Below are the code and all the weights of a small trained network. Each question names an input and a class and asks about switching units off, where a switched-off unit gives its printed mean instead of its output.

import numpy as np


def w(rows, s, z=0):
    codes = np.array(rows[::2]) - 128.0
    scale = np.full(codes.shape[1], s)
    scale[-1] = z or s
    return codes * scale


def norm(h):
    return h / np.sqrt((h * h).mean(-1, keepdims=True) + 1e-5)


def f(y):
    return np.maximum(y, 0)


def log_softmax(a):
    a = a - a.max(-1, keepdims=True)
    return a - np.log(np.exp(a).sum(-1, keepdims=True))


def net(x, mask):
    res = np.array(x, float).reshape(1, 2) / 4 @ E
    u = 0
    for l in range(2):
        y = f(norm(res) @ A[l][:, :-1].T + A[l][:, -1])
        res = res + np.where(mask[u : u + 3], y, B[l][:, -1]) @ B[l][:, :-1]
        u += 3
    return log_softmax(norm(res)[-1] @ U[:, :-1].T + U[:, -1])


A, B = {}, {}
E = w([
[170,173,146,77,117,150],'x0',
[159,149,84,187,2,117],'x1',
],0.0015)
A[0] = w([
[25,15,112,206,184,132,35],'L0N1',
[253,190,212,22,146,77,3],'L0N2',
[112,88,181,67,200,58,10],'L0N3',
],0.0046,0.0021)
B[0] = w([
[107,88,243,160,39,187,253],'L0N1',
[57,37,231,204,40,165,219],'L0N2',
[227,178,64,136,93,1,219],'L0N3',
],0.0049,0.0035)
A[1] = w([
[104,157,244,180,58,231,73],'L1N1',
[224,100,59,154,96,6,254],'L1N2',
[185,140,194,62,227,3,131],'L1N3',
],0.0037,0.0031)
B[1] = w([
[67,25,217,183,140,174,233],'L1N1',
[140,237,3,47,209,146,255],'L1N2',
[165,180,58,98,163,72,161],'L1N3',
],0.005,0.0055)
U = w([
[60,48,226,213,21,207,251],'0',
[222,221,3,71,201,46,5],'1',
],0.0047,0.00014)

Each question gives the input, the list of numbers given to net, and the class t.
The units are the neurons (one row each of A and B). Each row of codes is followed by its name. A weight is (code - 128) times the scale printed after its matrix; where a second scale follows, it is the last column's (A, B and U).
mask holds one flag per neuron, layer by layer. A switched-off neuron (its flag False) gives its mean, the last column of its row in B, instead of its output. The means were averaged over made-up inputs and are rounded, as every weight is.
A unit's drop is (log p(t) with every unit on - log p(t) with that unit switched off) / (log p(t) with every unit on - log p(t) with every unit switched off).
The circuit of an input: a set's keep is (log p(t) with only the set's units on - log p(t) with every unit switched off) / (log p(t) with every unit on - log p(t) with every unit switched off). Starting from all 6 units, units are removed one at a time, each time the one whose removal leaves the highest keep (on an exact tie, the one counted first), for as long as the keep stays at least 0.8.
circuit, biggest first: the units of the circuit, biggest drop first
top k neurons: the k neurons with the biggest drops, biggest first
k most important neurons of layer l: the k neurons of layer l with the biggest drops, biggest first
drop when u is switched off: that unit's drop, to one decimal
input [-2,-8], class 1: circuit, biggest first : [L0N3]
input [-7,-8], class 1: 2 most important neurons of layer 1 : [L1N3, L1N1]
input [2,8], class 1: 2 most important neurons of layer 0 : [L0N1, L0N2]
input [-3,5], class 1: top 2 neurons : [L0N1, L0N2]
input [2,-4], class 1: top 2 neurons : [L0N3, L0N1]
input [-3,8], class 1: 2 most important neurons of layer 0 : [L0N1, L0N2]
input [3,-5], class 1: 2 most important neurons of layer 0 : [L0N3, L0N1]
input [1,8], class 1: 2 most important neurons of layer 0 : [L0N1, L0N2]
input [-2,-5], class 1: drop when L0N3 is switched off : 2.2
input [2,-3], class 1: drop when L0N1 is switched off : 2.1
input [0,-4], class 1: drop when L0N3 is switched off : 1.9
